Below is a small trained network, with its code and all its weights. Each question gives an input and a target symbol and asks what happens when units are switched off, that is, made to give their printed mean instead of their output.

import numpy as np


def w(rows, s, z=0):
    codes = np.array(rows[::2]) - 128.0
    scale = np.full(codes.shape[1], s)
    scale[-1] = z or s
    return codes * scale


def softmax(a):
    e = np.exp(a - a.max(-1, keepdims=True))
    return e / e.sum(-1, keepdims=True)


def log_softmax(a):
    a = a - a.max(-1, keepdims=True)
    return a - np.log(np.exp(a).sum(-1, keepdims=True))


def net(x, mask):
    ids = ['αβγδεηθλμστψω'.index(c) for c in x.split()]
    T = len(ids)
    res = E[ids] + P[:T]
    u = 0
    for l in range(2):
        r = res
        for j in range(3):
            rows = slice(4 * j, 4 * j + 4)
            q, k, v = (r @ M[l][rows].T for M in (Q, K, V))
            z = softmax(np.where(np.tri(T) > 0, q @ k.T / 4**0.5, -1e9)) @ v
            o = O[l][rows]
            res = res + np.where(mask[u + j], z, o[:, -1]) @ o[:, :-1]
        u += 3
    return log_softmax(res[-1] @ U[:, :-1].T + U[:, -1])


Q, K, V, O = {}, {}, {}, {}
E = w([
[110,157,111],'α',
[109,207,35],'β',
[62,105,120],'γ',
[175,98,165],'δ',
[106,153,133],'ε',
[102,141,164],'η',
[118,113,102],'θ',
[91,141,178],'λ',
[14,135,110],'μ',
[113,169,75],'σ',
[106,147,125],'τ',
[180,70,157],'ψ',
[6,86,14],'ω',
],0.023)
P = w([
[154,210,184],'0',
[151,86,66],'1',
[125,187,156],'2',
[163,61,40],'3',
[124,197,149],'4',
[175,39,42],'5',
[127,210,140],'6',
[168,24,49],'7',
[123,211,160],'8',
[163,2,83],'9',
[114,211,170],'10',
],0.0071)
Q[0] = w([
[139,137,217],'L0H0',
[60,138,174],'L0H0',
[113,129,186],'L0H0',
[243,7,84],'L0H0',
[138,174,155],'L0H1',
[96,61,96],'L0H1',
[196,132,117],'L0H1',
[184,168,193],'L0H1',
[138,88,110],'L0H2',
[159,206,223],'L0H2',
[178,84,110],'L0H2',
[204,194,144],'L0H2',
],0.011)
K[0] = w([
[115,151,118],'L0H0',
[34,109,140],'L0H0',
[116,122,125],'L0H0',
[134,104,158],'L0H0',
[184,109,126],'L0H1',
[78,157,81],'L0H1',
[200,146,141],'L0H1',
[171,73,192],'L0H1',
[251,125,112],'L0H2',
[90,83,62],'L0H2',
[136,163,163],'L0H2',
[100,170,104],'L0H2',
],0.018)
V[0] = w([
[177,63,159],'L0H0',
[37,75,154],'L0H0',
[185,169,84],'L0H0',
[103,19,125],'L0H0',
[51,96,83],'L0H1',
[27,203,25],'L0H1',
[183,160,95],'L0H1',
[6,254,146],'L0H1',
[169,43,50],'L0H2',
[37,111,141],'L0H2',
[163,82,174],'L0H2',
[58,30,196],'L0H2',
],0.0099)
O[0] = w([
[180,147,191,63],'L0H0',
[209,189,97,157],'L0H0',
[34,90,118,124],'L0H0',
[116,192,216,109],'L0H0',
[104,147,159,181],'L0H1',
[95,123,197,253],'L0H1',
[219,79,163,119],'L0H1',
[153,180,222,232],'L0H1',
[113,112,74,103],'L0H2',
[131,142,134,169],'L0H2',
[52,85,254,89],'L0H2',
[126,177,117,126],'L0H2',
],0.0066,0.012)
Q[1] = w([
[249,92,72],'L1H0',
[178,219,172],'L1H0',
[101,147,2],'L1H0',
[102,94,220],'L1H0',
[2,224,145],'L1H1',
[82,202,31],'L1H1',
[151,153,202],'L1H1',
[146,118,162],'L1H1',
[143,95,114],'L1H2',
[61,108,51],'L1H2',
[107,88,210],'L1H2',
[60,236,64],'L1H2',
],0.0092)
K[1] = w([
[82,113,132],'L1H0',
[25,96,40],'L1H0',
[202,217,13],'L1H0',
[165,130,150],'L1H0',
[47,135,254],'L1H1',
[105,72,197],'L1H1',
[109,163,140],'L1H1',
[107,65,117],'L1H1',
[113,203,51],'L1H2',
[91,146,118],'L1H2',
[165,88,141],'L1H2',
[210,135,78],'L1H2',
],0.01)
V[1] = w([
[65,134,111],'L1H0',
[111,190,90],'L1H0',
[61,138,145],'L1H0',
[145,140,114],'L1H0',
[152,137,175],'L1H1',
[218,143,78],'L1H1',
[51,113,116],'L1H1',
[154,128,189],'L1H1',
[46,102,125],'L1H2',
[211,101,198],'L1H2',
[194,47,184],'L1H2',
[164,70,253],'L1H2',
],0.011)
O[1] = w([
[16,61,52,156],'L1H0',
[30,50,195,166],'L1H0',
[50,39,121,172],'L1H0',
[136,80,45,124],'L1H0',
[210,131,173,169],'L1H1',
[199,201,124,7],'L1H1',
[91,255,205,168],'L1H1',
[228,49,241,173],'L1H1',
[138,115,219,126],'L1H2',
[152,58,106,113],'L1H2',
[227,126,63,82],'L1H2',
[146,156,92,114],'L1H2',
],0.0038,0.013)
U = w([
[135,25,71,185],'α',
[119,93,185,120],'β',
[131,51,153,143],'γ',
[113,95,98,80],'δ',
[189,127,153,144],'ε',
[48,33,86,117],'η',
[142,101,118,112],'θ',
[134,107,2,221],'λ',
[78,211,94,2],'μ',
[132,91,126,96],'σ',
[124,220,138,122],'τ',
[168,89,200,98],'ψ',
[142,56,150,241],'ω',
],0.0082,0.0086)

Each question gives the input, a string of symbols that net reads in full, and the target symbol t.
The units are the heads (4 rows each of Q, K, V and O). Each row of codes is followed by its name. A weight is (code - 128) times the scale printed after its matrix; where a second scale follows, it is the last column's (O and U).
mask holds one flag per head, layer by layer. A switched-off head (its flag False) gives its mean, the last column of its rows in O, instead of its output. The means were averaged over made-up inputs and are rounded, as every weight is.
A unit's drop is (log p(t) with every unit on - log p(t) with that unit switched off) / (log p(t) with every unit on - log p(t) with every unit switched off).
The circuit of an input: a set's keep is (log p(t) with only the set's units on - log p(t) with every unit switched off) / (log p(t) with every unit on - log p(t) with every unit switched off). Starting from all 6 units, units are removed one at a time, each time the one whose removal leaves the highest keep (on an exact tie, the one counted first), for as long as the keep stays at least 0.8.
circuit, biggest first: the units of the circuit, biggest drop first
most important unit: the unit with the biggest drop
heads that matter: for each layer, one digit per head in row order, 1 if its drop is at least 0.15 and else 0, layers parted by /
drop of u: that unit's drop, to one decimal
input λ δ α β σ λ α, target η: heads that matter : 110 / 001
input β μ β, target η: heads that matter : 100 / 100
input ω δ λ, target λ: circuit, biggest first : L0H1
input θ θ μ, target τ: heads that matter : 110 / 000
input β δ λ δ σ σ λ λ ε δ ω, target μ: heads that matter : 110 / 110
input μ τ δ β η β λ, target λ: circuit, biggest first : L0H1, L0H2
input δ λ λ δ σ ψ δ λ τ μ μ, target τ: heads that matter : 010 / 100
input θ μ λ, target τ: circuit, biggest first : L0H0, L0H2
input β λ δ η β σ β β β, target η: heads that matter : 100 / 001
input γ λ σ δ β ε δ ψ, target ε: circuit, biggest first : L1H0, L1H2, L0H0
input β μ τ ω σ, target μ: circuit, biggest first : L0H2, L1H1, L1H2
input σ τ λ λ β μ η μ, target β: circuit, biggest first : L0H1, L0H2
input δ λ β α δ γ ψ λ τ, target η: heads that matter : 111 / 001
input η μ τ λ λ μ α δ α ω α, target μ: most important unit : L0H1
input ω λ γ, target β: circuit, biggest first : L0H1, L1H1
input γ ψ λ ω ψ ε, target η: heads that matter : 111 / 110
input θ λ δ σ β β ε, target η: heads that matter : 111 / 001
input θ τ σ λ α ω θ β δ μ, target β: circuit, biggest first : L0H0, L0H2, L0H1
input ω σ α δ δ ε η, target λ: heads that matter : 010 / 000
input α δ σ β ε λ β η δ, target λ: most important unit : L1H1
input θ λ β σ η, target η: drop of L0H0 : 0.8
input β ω α η ε μ λ γ, target β: drop of L0H1 : 0.5
input ε ω ε, target μ: drop of L0H1 : 0.4
input ε τ λ η σ σ λ θ β ω λ, target μ: drop of L0H1 : 0.5
